Below are the code and all the weights of a small trained network. Each question names an input and a class and asks about switching units off, where a switched-off unit gives its printed mean instead of its output.

import numpy as np


def w(rows, s, z=0):
    codes = np.array(rows[::2]) - 128.0
    scale = np.full(codes.shape[1], s)
    scale[-1] = z or s
    return codes * scale


def norm(h):
    return h / np.sqrt((h * h).mean(-1, keepdims=True) + 1e-5)


def f(y):
    return np.maximum(y, 0)


def log_softmax(a):
    a = a - a.max(-1, keepdims=True)
    return a - np.log(np.exp(a).sum(-1, keepdims=True))


def net(x, mask):
    res = np.array(x, float).reshape(1, 4) / 4 @ E
    u = 0
    for l in range(3):
        y = f(norm(res) @ A[l][:, :-1].T + A[l][:, -1])
        res = res + np.where(mask[u : u + 6], y, B[l][:, -1]) @ B[l][:, :-1]
        u += 6
    return log_softmax(norm(res)[-1] @ U[:, :-1].T + U[:, -1])


A, B = {}, {}
E = w([
[142,149,37,33,192,37,115,66,87,101],'x0',
[148,138,128,152,53,142,140,80,30,74],'x1',
[131,208,9,219,155,140,131,165,114,137],'x2',
[184,93,100,130,179,212,216,73,148,134],'x3',
],0.0015)
A[0] = w([
[245,83,114,136,182,248,246,40,181,80,20],'L0N1',
[163,113,152,139,61,116,180,92,38,86,4],'L0N2',
[87,131,229,175,55,212,150,185,115,112,85],'L0N3',
[100,101,185,250,72,188,161,198,147,179,7],'L0N4',
[26,150,152,136,31,62,21,141,108,49,54],'L0N5',
[64,222,96,177,149,81,104,160,137,131,84],'L0N6',
],0.002,0.0021)
B[0] = w([
[11,121,169,198,177,83,156,79,59,253,252],'L0N1',
[145,200,152,145,147,203,76,71,99,52,158],'L0N2',
[150,127,62,150,72,87,108,67,196,130,238],'L0N3',
[188,99,109,148,32,84,67,87,230,127,215],'L0N4',
[131,133,176,179,240,99,183,75,73,212,245],'L0N5',
[161,73,150,119,144,201,168,139,65,165,212],'L0N6',
],0.0026,0.0016)
A[1] = w([
[92,72,206,79,160,117,202,70,120,145,54],'L1N1',
[145,68,194,119,79,114,146,96,194,97,22],'L1N2',
[96,57,138,23,182,159,141,254,253,140,11],'L1N3',
[170,219,64,116,179,21,158,88,37,22,114],'L1N4',
[85,54,249,63,58,116,154,88,143,71,62],'L1N5',
[103,103,212,24,96,161,120,144,129,128,9],'L1N6',
],0.0022,0.0015)
B[1] = w([
[167,150,31,129,178,130,122,180,75,152,194],'L1N1',
[152,113,82,66,147,161,62,157,144,144,163],'L1N2',
[105,251,159,192,185,96,146,86,137,16,179],'L1N3',
[131,74,171,113,76,173,134,135,230,142,254],'L1N4',
[201,114,45,133,183,189,85,252,82,121,196],'L1N5',
[161,160,77,80,161,150,115,197,57,113,153],'L1N6',
],0.0031,0.0024)
A[2] = w([
[160,124,167,146,42,199,145,67,20,14,12],'L2N1',
[121,97,79,7,129,38,135,82,139,79,43],'L2N2',
[59,164,187,133,75,5,54,223,73,171,46],'L2N3',
[127,161,33,50,180,110,172,79,123,151,243],'L2N4',
[114,186,169,177,212,131,152,151,240,126,162],'L2N5',
[121,192,24,192,85,177,191,206,126,133,1],'L2N6',
],0.0029,0.00071)
B[2] = w([
[59,196,117,95,180,39,128,138,182,89,192],'L2N1',
[145,121,134,206,52,194,109,147,189,126,202],'L2N2',
[122,90,94,134,174,183,236,58,108,172,220],'L2N3',
[126,119,184,174,68,134,105,159,134,138,254],'L2N4',
[104,164,116,97,76,75,127,79,72,65,233],'L2N5',
[169,75,177,3,169,128,81,179,101,104,216],'L2N6',
],0.0042,0.0029)
U = w([
[150,92,142,182,2,160,92,126,224,137,253],'0',
[92,89,129,157,185,141,236,67,73,220,116],'1',
[196,106,105,58,166,156,73,227,68,102,88],'2',
[58,246,133,128,144,46,126,94,144,43,48],'3',
],0.0098,0.00058)

Each question gives the input, the list of numbers given to net, and the class t.
The units are the neurons (one row each of A and B). Each row of codes is followed by its name. A weight is (code - 128) times the scale printed after its matrix; where a second scale follows, it is the last column's (A, B and U).
mask holds one flag per neuron, layer by layer. A switched-off neuron (its flag False) gives its mean, the last column of its row in B, instead of its output. The means were averaged over made-up inputs and are rounded, as every weight is.
A unit's drop is (log p(t) with every unit on - log p(t) with that unit switched off) / (log p(t) with every unit on - log p(t) with every unit switched off).
The circuit of an input: a set's keep is (log p(t) with only the set's units on - log p(t) with every unit switched off) / (log p(t) with every unit on - log p(t) with every unit switched off). Starting from the 12 units with the biggest drops (on a tie, the unit counted first), units are removed one at a time, each time the one whose removal leaves the highest keep (on an exact tie, the one counted first), for as long as the keep stays at least 0.8.
units of the circuit, in order: the units of the circuit, biggest drop first
top k neurons: the k neurons with the biggest drops, biggest first
k most important neurons of layer l: the k neurons of layer l with the biggest drops, biggest first
input [0,8,8,-8], class 1: top 2 neurons	[L2N3, L0N5]
input [-2,-8,7,3], class 3: top 2 neurons	[L2N5, L1N3]
input [2,8,4,1], class 3: units of the circuit, in order	[L2N1]
input [1,-6,-1,-4], class 3: top 2 neurons	[L1N3, L0N1]
input [4,-5,-2,2], class 3: top 3 neurons	[L1N3, L2N5, L0N3]
input [4,-2,-3,-5], class 1: top 3 neurons	[L2N3, L0N5, L0N3]
input [4,7,-7,5], class 2: top 2 neurons	[L1N5, L1N1]
input [-3,5,6,5], class 2: top 3 neurons	[L2N6, L2N3, L0N5]
input [8,8,2,0], class 0: units of the circuit, in order	[L2N2, L1N4]
input [8,-5,7,6], class 0: top 2 neurons	[L2N4, L1N5]
input [5,5,-2,2], class 0: top 4 neurons	[L2N2, L1N4, L1N3, L2N5]
input [7,-2,5,-7], class 0: 2 most important neurons of layer 2	[L2N2, L2N4]
input [-6,3,4,-8], class 1: top 2 neurons	[L2N3, L0N5]
input [-2,-6,4,4], class 3: most important neuron of layer 1	[L1N5]
input [-6,7,-4,5], class 3: 2 most important neurons of layer 0	[L0N2, L0N1]
input [6,-3,4,-6], class 0: top 3 neurons	[L0N1, L2N2, L1N4]
input [5,8,-2,-8], class 1: 2 most important neurons of layer 2	[L2N3, L2N5]
input [7,-7,-3,-6], class 0: 2 most important neurons of layer 2	[L2N2, L2N1]
input [-2,-8,5,-1], class 3: top 2 neurons	[L1N3, L2N5]
input [6,-7,-6,-8], class 1: 3 most important neurons of layer 2	[L2N3, L2N1, L2N6]
input [0,-4,3,1], class 3: 3 most important neurons of layer 1	[L1N3, L1N5, L1N1]
input [-4,6,7,-2], class 2: 2 most important neurons of layer 2	[L2N6, L2N5]
input [-1,3,8,-4], class 2: units of the circuit, in order	[L2N6]
input [-1,-6,0,4], class 3: 2 most important neurons of layer 2	[L2N5, L2N3]
